Below is a small trained network, with its code and all its weights. Each question gives an input and a class and asks what happens when units are switched off, that is, made to give their printed mean instead of their output.

import numpy as np


def w(rows, s, z=0):
    codes = np.array(rows[::2]) - 128.0
    scale = np.full(codes.shape[1], s)
    scale[-1] = z or s
    return codes * scale


def f(y):
    return y / 2 * (1 + np.tanh(0.7978845608 * (y + 0.044715 * y**3)))


def log_softmax(a):
    a = a - a.max(-1, keepdims=True)
    return a - np.log(np.exp(a).sum(-1, keepdims=True))


def net(x, mask):
    res = np.array(x, float).reshape(1, 7) / 4 @ E
    y = f(res @ A[0][:, :-1].T + A[0][:, -1])
    res = res + np.where(mask, y, B[0][:, -1]) @ B[0][:, :-1]
    return log_softmax(res[-1] @ U[:, :-1].T + U[:, -1])


A, B = {}, {}
E = w([
[40,138,94,23,151,93,106,139,126,21,122,153],'x0',
[133,98,88,129,123,92,138,118,92,134,143,123],'x1',
[154,63,101,64,168,206,165,102,155,123,120,39],'x2',
[131,151,131,144,110,135,91,137,104,132,90,87],'x3',
[118,101,186,163,119,150,104,119,103,63,204,88],'x4',
[120,134,90,78,95,242,115,160,80,154,166,194],'x5',
[171,89,181,92,83,116,161,249,97,147,74,153],'x6',
],0.011)
A[0] = w([
[43,161,135,43,91,50,106,139,109,72,115,147,72],'n1',
[68,141,96,71,205,125,143,171,116,40,100,108,25],'n2',
[170,106,173,133,188,19,129,125,190,129,105,52,45],'n3',
[164,181,30,56,122,81,164,143,197,207,37,161,4],'n4',
[141,40,96,65,160,218,205,105,159,84,62,19,2],'n5',
[191,99,139,47,104,72,164,253,159,172,61,152,53],'n6',
[119,39,228,169,88,151,184,242,55,20,152,88,74],'n7',
[124,67,197,156,205,21,106,99,181,81,51,126,37],'n8',
],0.0059,0.0037)
B[0] = w([
[161,95,150,173,128,123,201,143,142,168,126,106,254],'n1',
[213,51,164,199,171,155,139,145,115,240,148,86,212],'n2',
[120,54,97,103,134,205,94,173,101,165,136,167,230],'n3',
[144,130,188,90,116,104,66,49,135,107,245,110,221],'n4',
[75,154,171,178,53,55,150,150,142,66,81,194,239],'n5',
[105,150,89,145,161,137,123,94,190,90,105,86,250],'n6',
[141,183,119,118,186,124,69,123,113,81,117,69,245],'n7',
[70,84,114,94,83,164,98,174,124,112,152,120,234],'n8',
],0.011,0.0073)
U = w([
[226,91,202,219,152,157,207,154,124,250,114,81,84],'0',
[79,167,28,163,246,143,102,88,173,89,112,92,254],'1',
[73,156,191,175,38,34,138,173,100,103,96,224,143],'2',
[121,145,160,78,185,129,45,40,121,88,188,72,57],'3',
[72,83,75,20,82,254,92,221,69,171,137,188,81],'4',
],0.0088,0.0073)

Each question gives the input, the list of numbers given to net, and the class t.
The units are the neurons (one row each of A and B). Each row of codes is followed by its name. A weight is (code - 128) times the scale printed after its matrix; where a second scale follows, it is the last column's (A, B and U).
mask holds one flag per neuron, in row order. A switched-off neuron (its flag False) gives its mean, the last column of its row in B, instead of its output. The means were averaged over made-up inputs and are rounded, as every weight is.
A unit's drop is (log p(t) with every unit on - log p(t) with that unit switched off) / (log p(t) with every unit on - log p(t) with every unit switched off).
The circuit of an input: a set's keep is (log p(t) with only the set's units on - log p(t) with every unit switched off) / (log p(t) with every unit on - log p(t) with every unit switched off). Starting from all 8 units, units are removed one at a time, each time the one whose removal leaves the highest keep (on an exact tie, the one counted first), for as long as the keep stays at least 0.8.
circuit, biggest first: the units of the circuit, biggest drop first
most important unit: the unit with the biggest drop
k most important neurons: the k neurons with the biggest drops, biggest first
drop of u: that unit's drop, to one decimal
input [1,-5,-1,8,-6,3,8], class 1: circuit, biggest first	[n6]
input [-5,-1,6,6,-3,-3,5], class 2: circuit, biggest first	[n5; n2]
input [5,-7,0,2,3,-7,7], class 1: 2 most important neurons	[n7; n6]
input [-1,-7,-6,-5,-7,-1,3], class 3: circuit, biggest first	[n4; n5]
input [7,-7,-5,6,-2,-7,7], class 0: 2 most important neurons	[n1; n2]
input [5,4,-3,8,-1,-6,5], class 4: circuit, biggest first	[n8; n3]
input [3,2,-4,-3,-7,3,2], class 3: 2 most important neurons	[n4; n5]
input [-7,-5,-3,-5,-8,7,-6], class 3: 4 most important neurons	[n4; n1; n2; n3]
input [5,7,1,4,-6,3,5], class 3: 2 most important neurons	[n4; n6]
input [2,-5,-1,8,-6,-7,-3], class 4: circuit, biggest first	[n3; n8]
input [5,-2,7,8,-7,-5,1], class 2: 2 most important neurons	[n5; n7]
input [0,-1,6,-7,-8,0,-4], class 3: 2 most important neurons	[n4; n1]
input [-6,5,-7,-7,-4,-8,-5], class 4: 2 most important neurons	[n3; n8]
input [-4,-8,5,4,8,-3,2], class 3: most important unit	n7
input [7,8,-1,-6,-7,6,3], class 0: drop of n1	0.4
input [1,2,8,7,6,-2,0], class 2: drop of n5	1.1
input [3,-6,4,0,2,0,3], class 2: drop of n7	-0.1
